Here is a tiny trained network, its code and every weight. The questions are about switching its units off for an input and a class, where a switched-off unit gives its printed mean instead of its output.

import numpy as np


def w(rows, s, z=0):
    codes = np.array(rows[::2]) - 128.0
    scale = np.full(codes.shape[1], s)
    scale[-1] = z or s
    return codes * scale


def norm(h):
    return h / np.sqrt((h * h).mean(-1, keepdims=True) + 1e-5)


def f(y):
    return np.maximum(y, 0)


def log_softmax(a):
    a = a - a.max(-1, keepdims=True)
    return a - np.log(np.exp(a).sum(-1, keepdims=True))


def net(x, mask):
    res = np.array(x, float).reshape(1, 8) / 4 @ E
    u = 0
    for l in range(2):
        y = f(norm(res) @ A[l][:, :-1].T + A[l][:, -1])
        res = res + np.where(mask[u : u + 12], y, B[l][:, -1]) @ B[l][:, :-1]
        u += 12
    return log_softmax(norm(res)[-1] @ U[:, :-1].T + U[:, -1])


A, B = {}, {}
E = w([
[37,65,116,240,147,217,133,93,180,213],'x0',
[110,92,70,94,255,127,115,142,141,155],'x1',
[121,151,77,132,97,192,248,108,9,75],'x2',
[90,127,124,173,202,76,140,70,58,93],'x3',
[100,133,175,104,146,191,113,125,101,147],'x4',
[39,199,103,83,68,66,83,126,160,61],'x5',
[159,127,173,155,86,149,87,178,136,85],'x6',
[78,144,214,81,143,166,108,45,137,161],'x7',
],0.006)
A[0] = w([
[147,77,85,146,116,135,151,160,181,175,139],'0.n1',
[74,138,163,155,113,189,190,89,113,90,94],'0.n2',
[139,172,126,103,146,89,49,121,210,162,55],'0.n3',
[138,155,61,193,76,117,162,127,109,144,115],'0.n4',
[161,138,123,155,222,121,114,209,175,101,2],'0.n5',
[241,121,76,111,73,132,141,122,33,194,164],'0.n6',
[72,158,108,86,201,154,171,168,114,170,186],'0.n7',
[114,144,146,68,124,64,48,169,190,166,14],'0.n8',
[62,66,185,236,80,182,1,131,191,189,32],'0.n9',
[160,107,91,88,144,72,17,166,166,100,83],'0.n10',
[152,105,160,195,78,209,77,115,130,168,115],'0.n11',
[180,141,139,81,123,78,235,152,65,133,54],'0.n12',
],0.0068,0.0032)
B[0] = w([
[137,184,185,147,139,101,114,126,82,103,199],'0.n1',
[177,132,104,110,159,90,71,185,129,120,181],'0.n2',
[170,183,79,110,85,155,183,180,154,141,194],'0.n3',
[172,118,92,176,132,125,173,100,110,107,182],'0.n4',
[156,72,179,164,149,123,53,132,30,102,166],'0.n5',
[139,111,112,142,88,166,136,80,161,142,206],'0.n6',
[132,109,181,186,166,94,103,59,157,106,190],'0.n7',
[152,151,63,133,116,46,221,124,197,110,194],'0.n8',
[1,192,135,162,142,176,108,232,98,123,254],'0.n9',
[178,117,170,119,146,31,114,155,100,178,204],'0.n10',
[65,121,159,118,137,172,151,180,194,65,206],'0.n11',
[62,91,127,155,103,142,89,171,163,96,182],'0.n12',
],0.0079,0.0066)
A[1] = w([
[148,39,144,228,88,104,111,123,169,121,146],'1.n1',
[57,48,138,131,230,151,167,39,115,211,49],'1.n2',
[57,134,158,22,90,73,103,99,36,42,74],'1.n3',
[148,239,150,40,71,54,143,137,230,168,95],'1.n4',
[152,35,114,74,168,43,27,235,168,136,22],'1.n5',
[126,155,110,167,157,45,75,146,111,107,145],'1.n6',
[137,106,194,44,81,191,183,117,160,105,102],'1.n7',
[181,88,208,75,92,252,187,118,117,144,3],'1.n8',
[126,94,183,93,62,236,110,167,170,189,117],'1.n9',
[190,39,150,169,254,89,98,137,126,181,110],'1.n10',
[45,118,134,179,89,211,91,156,162,172,62],'1.n11',
[119,116,86,118,100,97,200,164,90,102,146],'1.n12',
],0.0077,0.0027)
B[1] = w([
[135,166,101,86,66,86,142,145,113,90,211],'1.n1',
[75,43,44,96,173,165,162,73,162,161,200],'1.n2',
[77,233,155,118,123,219,110,57,118,143,191],'1.n3',
[107,72,160,146,192,122,167,85,255,155,254],'1.n4',
[181,145,144,76,125,96,107,172,81,175,222],'1.n5',
[163,126,152,103,115,164,117,88,140,196,232],'1.n6',
[207,121,161,151,133,127,77,60,112,113,171],'1.n7',
[205,87,137,164,111,93,10,121,194,108,174],'1.n8',
[113,66,143,194,156,151,38,162,82,84,209],'1.n9',
[110,140,73,96,139,145,123,153,56,129,234],'1.n10',
[81,143,165,124,165,116,142,179,83,93,244],'1.n11',
[136,138,144,121,68,106,202,133,154,164,195],'1.n12',
],0.0089,0.0065)
U = w([
[55,147,174,176,152,161,116,210,137,114,250],'0',
[214,56,163,176,94,158,47,115,149,80,120],'1',
[179,127,172,93,141,56,152,131,249,187,145],'2',
[106,61,48,118,188,166,155,66,117,149,95],'3',
[127,216,161,108,98,177,125,32,136,121,95],'4',
[212,136,120,82,137,89,99,179,56,179,111],'5',
[185,127,80,168,33,115,214,120,120,82,57],'6',
],0.016,0.0014)

Each question gives the input, the list of numbers given to net, and the class t.
The units are the neurons (one row each of A and B). Each row of codes is followed by its name. A weight is (code - 128) times the scale printed after its matrix; where a second scale follows, it is the last column's (A, B and U).
mask holds one flag per neuron, layer by layer. A switched-off neuron (its flag False) gives its mean, the last column of its row in B, instead of its output. The means were averaged over made-up inputs and are rounded, as every weight is.
A unit's drop is (log p(t) with every unit on - log p(t) with that unit switched off) / (log p(t) with every unit on - log p(t) with every unit switched off).
The circuit of an input: a set's keep is (log p(t) with only the set's units on - log p(t) with every unit switched off) / (log p(t) with every unit on - log p(t) with every unit switched off). Starting from the 12 units with the biggest drops (on a tie, the unit counted first), units are removed one at a time, each time the one whose removal leaves the highest keep (on an exact tie, the one counted first), for as long as the keep stays at least 0.8.
units of the circuit, in order: the units of the circuit, biggest drop first
k most important neurons: the k neurons with the biggest drops, biggest first
top k neurons in layer l: the k neurons of layer l with the biggest drops, biggest first
drop of u: that unit's drop, to one decimal
input [-1,0,-2,-6,1,6,7,5], class 2: units of the circuit, in order => 1.n4
input [2,-3,-5,7,-6,6,4,8], class 2: units of the circuit, in order => 1.n4; 0.n8
input [2,0,4,-3,0,3,-1,4], class 4: 2 most important neurons => 0.n8; 0.n9
input [2,-3,-1,2,3,-1,-7,-4], class 3: units of the circuit, in order => 1.n2; 0.n3
input [5,-5,6,8,4,-6,4,-3], class 6: 2 most important neurons => 0.n9; 1.n1
input [-1,-7,8,-1,-5,-3,-8,7], class 1: units of the circuit, in order => 1.n8; 0.n8; 0.n9
input [3,-6,7,-4,-3,5,4,8], class 1: 2 most important neurons => 0.n9; 1.n7
input [-4,-1,-7,-1,3,-7,0,-2], class 5: top 2 neurons in layer 1 => 1.n10; 1.n5
input [-1,-1,-6,-6,8,-2,-4,5], class 0: 2 most important neurons => 0.n9; 1.n9
input [7,3,-2,7,-1,4,-2,-6], class 3: units of the circuit, in order => 1.n2; 0.n11
input [4,-8,6,-3,0,-3,3,-4], class 1: units of the circuit, in order => 1.n8; 0.n8
input [4,-2,-3,-1,-1,8,-5,-1], class 2: 2 most important neurons => 0.n8; 1.n4
input [-3,-7,3,1,-7,2,6,3], class 4: 2 most important neurons => 1.n3; 0.n8
input [2,-6,0,1,-3,0,1,-4], class 6: units of the circuit, in order => 0.n4
input [-6,-2,7,8,4,-4,8,2], class 4: 2 most important neurons => 1.n3; 1.n9
input [3,2,-8,-7,-4,-5,5,-5], class 0: top 2 neurons in layer 0 => 0.n9; 0.n11
input [-1,2,7,5,-8,-5,-4,-3], class 6: top 2 neurons in layer 0 => 0.n12; 0.n4
input [1,-8,-4,-6,-3,-7,6,-8], class 0: top 2 neurons in layer 1 => 1.n11; 1.n6
input [4,-5,-1,0,-4,-7,-5,-4], class 6: 4 most important neurons => 0.n4; 1.n1; 0.n12; 1.n4
input [-2,-1,3,6,-3,8,-4,-3], class 4: units of the circuit, in order => 1.n3
input [1,2,3,5,5,2,-3,-8], class 3: top 2 neurons in layer 0 => 0.n3; 0.n7
input [-1,3,0,-5,1,-5,4,8], class 1: top 2 neurons in layer 1 => 1.n8; 1.n7
input [2,-6,-3,6,-1,8,-1,2], class 4: 2 most important neurons => 1.n3; 0.n11
input [1,0,-2,-5,-4,-2,3,-6], class 5: top 2 neurons in layer 0 => 0.n5; 0.n10
input [2,2,-6,-8,6,-8,1,-3], class 0: drop of 0.n9 => 0.5
input [3,8,-4,7,7,4,0,7], class 3: drop of 1.n2 => 0.8
input [4,8,-1,-5,-4,7,-7,1], class 2: top neuron in layer 0 => 0.n3
